Below are the code and all the weights of a small trained network. Each question names an input and a class and asks about switching units off, where a switched-off unit gives its printed mean instead of its output.

import numpy as np


def w(rows, s, z=0):
    codes = np.array(rows[::2]) - 128.0
    scale = np.full(codes.shape[1], s)
    scale[-1] = z or s
    return codes * scale


def f(y):
    return np.maximum(y, 0)


def log_softmax(a):
    a = a - a.max(-1, keepdims=True)
    return a - np.log(np.exp(a).sum(-1, keepdims=True))


def net(x, mask):
    res = np.array(x, float).reshape(1, 5) / 4 @ E
    y = f(res @ A[0][:, :-1].T + A[0][:, -1])
    res = res + np.where(mask, y, B[0][:, -1]) @ B[0][:, :-1]
    return log_softmax(res[-1] @ U[:, :-1].T + U[:, -1])


A, B = {}, {}
E = w([
[117,158,248,126,82,100],'x0',
[61,164,137,89,177,144],'x1',
[150,189,136,195,177,125],'x2',
[149,184,102,110,91,201],'x3',
[197,177,122,48,152,71],'x4',
],0.014)
A[0] = w([
[149,161,115,79,167,53,37],'n1',
[118,191,195,111,83,141,28],'n2',
[156,214,128,212,141,113,44],'n3',
[164,104,43,106,205,119,39],'n4',
[137,104,125,118,157,62,117],'n5',
[168,155,47,78,134,235,46],'n6',
[231,139,103,156,56,72,64],'n7',
[38,188,160,54,255,191,124],'n8',
[50,223,125,77,128,129,53],'n9',
[69,56,137,77,134,65,126],'n10',
[104,113,123,194,201,32,92],'n11',
[157,213,126,160,118,183,114],'n12',
[143,163,86,132,136,155,37],'n13',
[140,188,220,83,87,109,7],'n14',
[59,96,168,203,94,207,52],'n15',
[149,69,52,98,192,129,31],'n16',
[212,123,135,175,70,169,45],'n17',
[149,181,128,79,129,118,48],'n18',
[135,97,211,97,34,104,71],'n19',
[121,184,166,143,117,86,47],'n20',
[146,173,143,201,209,126,103],'n21',
[166,224,132,165,131,206,116],'n22',
[117,136,100,38,18,193,112],'n23',
[154,195,141,34,141,82,2],'n24',
[218,178,118,54,123,48,91],'n25',
],0.013,0.0041)
B[0] = w([
[145,125,156,160,47,160,193],'n1',
[201,96,229,218,195,139,202],'n2',
[228,141,94,37,98,162,193],'n3',
[193,167,204,188,184,181,213],'n4',
[162,144,178,125,48,98,170],'n5',
[163,81,209,194,165,137,231],'n6',
[158,103,2,177,109,54,201],'n7',
[227,156,37,164,94,44,252],'n8',
[231,114,23,205,109,16,199],'n9',
[207,56,145,77,59,121,211],'n10',
[134,58,240,100,44,49,195],'n11',
[122,42,214,88,94,136,195],'n12',
[162,136,191,236,91,164,163],'n13',
[165,130,181,213,244,203,219],'n14',
[65,190,93,220,33,210,249],'n15',
[201,118,174,189,213,215,207],'n16',
[186,127,31,207,146,12,188],'n17',
[115,110,120,151,50,128,174],'n18',
[228,119,121,130,204,181,233],'n19',
[185,77,154,132,214,183,174],'n20',
[175,157,132,5,96,226,194],'n21',
[130,43,219,62,35,88,210],'n22',
[172,20,192,20,41,116,234],'n23',
[89,207,128,164,18,212,210],'n24',
[48,216,135,141,33,175,237],'n25',
],0.0087,0.015)
U = w([
[183,149,163,165,211,161,10],'0',
[98,173,94,156,66,181,186],'1',
[166,84,184,62,94,70,62],'2',
[215,148,17,150,131,42,70],'3',
[192,98,125,2,110,152,253],'4',
[151,131,130,99,105,126,177],'5',
],0.013,0.0058)

Each question gives the input, the list of numbers given to net, and the class t.
The units are the neurons (one row each of A and B). Each row of codes is followed by its name. A weight is (code - 128) times the scale printed after its matrix; where a second scale follows, it is the last column's (A, B and U).
mask holds one flag per neuron, in row order. A switched-off neuron (its flag False) gives its mean, the last column of its row in B, instead of its output. The means were averaged over made-up inputs and are rounded, as every weight is.
A unit's drop is (log p(t) with every unit on - log p(t) with that unit switched off) / (log p(t) with every unit on - log p(t) with every unit switched off).
The circuit of an input: a set's keep is (log p(t) with only the set's units on - log p(t) with every unit switched off) / (log p(t) with every unit on - log p(t) with every unit switched off). Starting from the 12 units with the biggest drops (on a tie, the unit counted first), units are removed one at a time, each time the one whose removal leaves the highest keep (on an exact tie, the one counted first), for as long as the keep stays at least 0.8.
circuit, biggest first: the units of the circuit, biggest drop first
most important unit: the unit with the biggest drop
k most important neurons: the k neurons with the biggest drops, biggest first
drop of u: that unit's drop, to one decimal
input [6,2,-7,-6,-7], class 1: most important unit -> n15
input [1,2,-7,1,-6], class 4: 4 most important neurons -> [n23; n25; n24; n10]
input [5,4,4,0,6], class 1: 2 most important neurons -> [n24; n25]
input [-8,8,-1,0,-8], class 0: 3 most important neurons -> [n16; n6; n4]
input [8,-8,0,-8,1], class 0: 2 most important neurons -> [n19; n14]
input [7,-6,8,-7,-5], class 4: circuit, biggest first -> [n21; n3]
input [1,-3,7,-5,6], class 4: 4 most important neurons -> [n15; n21; n3; n11]
input [4,7,-5,-1,5], class 3: 2 most important neurons -> [n9; n8]
input [1,6,-8,8,-1], class 2: 2 most important neurons -> [n23; n6]
input [-4,7,-2,-6,5], class 3: 3 most important neurons -> [n8; n23; n22]
input [7,-2,-8,-4,-7], class 4: 2 most important neurons -> [n10; n19]
input [-2,-7,0,-6,-6], class 3: 3 most important neurons -> [n25; n24; n23]
input [-2,8,1,5,-1], class 3: drop of n8 -> 1.0
input [2,-2,5,8,6], class 2: drop of n15 -> 0.5
input [-5,-2,-2,7,-2], class 2: drop of n23 -> 0.8
input [3,7,8,7,-1], class 4: most important unit -> n22
